Below are the code and all the weights of a small trained network. Each question names an input and a target symbol and asks about switching units off, where a switched-off unit gives its printed mean instead of its output.

import numpy as np


def w(rows, s, z=0):
    codes = np.array(rows[::2]) - 128.0
    scale = np.full(codes.shape[1], s)
    scale[-1] = z or s
    return codes * scale


def f(y):
    return np.maximum(y, 0)


def softmax(a):
    e = np.exp(a - a.max(-1, keepdims=True))
    return e / e.sum(-1, keepdims=True)


def log_softmax(a):
    a = a - a.max(-1, keepdims=True)
    return a - np.log(np.exp(a).sum(-1, keepdims=True))


def net(x, mask):
    ids = ['γηλμξφψω'.index(c) for c in x.split()]
    T = len(ids)
    res = E[ids] + P[:T]
    r = res
    for j in range(3):
        rows = slice(2 * j, 2 * j + 2)
        q, k, v = (r @ M[0][rows].T for M in (Q, K, V))
        z = softmax(np.where(np.tri(T) > 0, q @ k.T / 2**0.5, -1e9)) @ v
        o = O[0][rows]
        res = res + np.where(mask[j], z, o[:, -1]) @ o[:, :-1]
    y = f(res @ A[0][:, :-1].T + A[0][:, -1])
    res = res + np.where(mask[3:7], y, B[0][:, -1]) @ B[0][:, :-1]
    return log_softmax(res[-1] @ U[:, :-1].T + U[:, -1])


Q, K, V, O, A, B = {}, {}, {}, {}, {}, {}
E = w([
[168,135,109,69],'γ',
[133,166,99,102],'η',
[129,169,98,105],'λ',
[162,142,105,80],'μ',
[153,96,253,109],'ξ',
[160,137,125,62],'φ',
[86,219,91,114],'ψ',
[142,153,44,174],'ω',
],0.02)
P = w([
[146,42,123,37],'0',
[213,83,145,64],'1',
[189,107,157,90],'2',
[113,165,166,146],'3',
[179,134,155,131],'4',
[146,172,160,162],'5',
[190,148,168,143],'6',
[157,169,175,166],'7',
[165,162,169,173],'8',
[161,171,185,180],'9',
[168,153,214,161],'10',
[133,174,213,201],'11',
[205,146,179,168],'12',
[117,180,254,199],'13',
],0.0083)
Q[0] = w([
[124,71,137,109],'head 1',
[214,116,126,88],'head 1',
[96,2,82,193],'head 2',
[141,92,74,254],'head 2',
[207,151,135,150],'head 3',
[129,225,87,198],'head 3',
],0.011)
K[0] = w([
[171,64,151,76],'head 1',
[83,186,80,194],'head 1',
[82,197,70,2],'head 2',
[141,241,153,22],'head 2',
[123,145,183,98],'head 3',
[111,101,145,115],'head 3',
],0.0097)
V[0] = w([
[135,93,199,34],'head 1',
[199,92,114,126],'head 1',
[189,212,59,181],'head 2',
[136,109,249,175],'head 2',
[9,142,54,57],'head 3',
[2,98,150,204],'head 3',
],0.0095)
O[0] = w([
[165,87,158,73,102],'head 1',
[130,108,116,155,122],'head 1',
[88,105,158,145,131],'head 2',
[201,121,149,140,160],'head 2',
[86,190,60,4,112],'head 3',
[194,157,133,168,1],'head 3',
],0.013,0.0098)
A[0] = w([
[138,229,91,162,115],'neuron 1',
[1,201,92,198,151],'neuron 2',
[166,156,104,142,254],'neuron 3',
[229,167,183,207,89],'neuron 4',
],0.0073,0.0081)
B[0] = w([
[223,133,211,237,159],'neuron 1',
[104,94,170,16,255],'neuron 2',
[40,94,255,112,204],'neuron 3',
[55,125,29,10,213],'neuron 4',
],0.0095,0.012)
U = w([
[132,128,95,136,49],'γ',
[119,81,176,101,198],'η',
[193,48,145,110,41],'λ',
[233,232,221,97,112],'μ',
[128,111,88,138,16],'ξ',
[77,75,3,80,102],'φ',
[145,90,106,137,70],'ψ',
[141,54,242,231,254],'ω',
],0.0083,0.0056)

Each question gives the input, a string of symbols that net reads in full, and the target symbol t.
The units are the heads (2 rows each of Q, K, V and O) and the neurons (one row each of A and B). Each row of codes is followed by its name. A weight is (code - 128) times the scale printed after its matrix; where a second scale follows, it is the last column's (O, A, B and U).
mask holds one flag per unit, heads first, then neurons. A switched-off unit (its flag False) gives its mean, the last column of its rows in O or B, instead of its output. The means were averaged over made-up inputs and are rounded, as every weight is.
A unit's drop is (log p(t) with every unit on - log p(t) with that unit switched off) / (log p(t) with every unit on - log p(t) with every unit switched off).
The circuit of an input: a set's keep is (log p(t) with only the set's units on - log p(t) with every unit switched off) / (log p(t) with every unit on - log p(t) with every unit switched off). Starting from all 7 units, units are removed one at a time, each time the one whose removal leaves the highest keep (on an exact tie, the one counted first), for as long as the keep stays at least 0.8.
circuit, biggest first: the units of the circuit, biggest drop first
unit that matters most: the unit with the biggest drop
top k neurons: the k neurons with the biggest drops, biggest first
which heads matter: for each layer, one digit per head in row order, 1 if its drop is at least 0.15 and else 0, layers parted by /
drop when u is switched off: that unit's drop, to one decimal
input μ ψ ω γ ξ ψ φ φ, target μ: which heads matter => 010
input ω λ γ, target φ: circuit, biggest first => (head 2; neuron 3)
input φ ω ω ξ μ, target ω: unit that matters most => neuron 2
input ω ω λ ω, target η: circuit, biggest first => (neuron 2; head 2; neuron 4)
input ψ λ γ ω ξ ψ ψ λ ψ ψ ψ γ, target μ: circuit, biggest first => (head 2; head 3)
input γ γ ξ γ, target λ: circuit, biggest first => (head 2; head 1)
input ω η ω ω ξ, target ω: circuit, biggest first => (neuron 2; neuron 4)
input ψ μ ω ω ω ψ ω φ ω ξ ψ ω ψ φ, target ω: circuit, biggest first => (neuron 4; neuron 2)
input λ μ φ ξ ω η μ ω γ, target ω: circuit, biggest first => (neuron 4; head 3)
input ω ω ξ, target ω: circuit, biggest first => (neuron 4; neuron 2)
input ψ ω γ, target φ: circuit, biggest first => (head 2; head 3)
input ξ ω η μ γ ω η ω η, target ω: circuit, biggest first => (neuron 4; head 3)
input ξ ψ ψ ψ μ ω ψ η ψ γ, target μ: circuit, biggest first => (head 3; head 2; neuron 4)
input λ φ ξ γ μ, target λ: unit that matters most => head 2
input ψ ψ μ, target φ: top 2 neurons => (neuron 1; neuron 3)
input ψ λ μ η ω ω ξ φ φ ω ψ λ, target ω: top 2 neurons => (neuron 2; neuron 3)
input ξ λ ξ ξ μ μ μ φ ω ω μ ξ ψ η, target φ: top 3 neurons => (neuron 4; neuron 1; neuron 2)
input γ ξ ψ ψ μ η, target μ: drop when head 3 is switched off => -0.2
input μ ω ω μ ω μ ω ξ γ, target ω: drop when neuron 2 is switched off => 0.2
input ψ ξ ψ μ η φ ω, target ω: drop when head 3 is switched off => 0.5
input ω ψ ψ γ ψ ψ ξ, target μ: top neuron => (neuron 2)
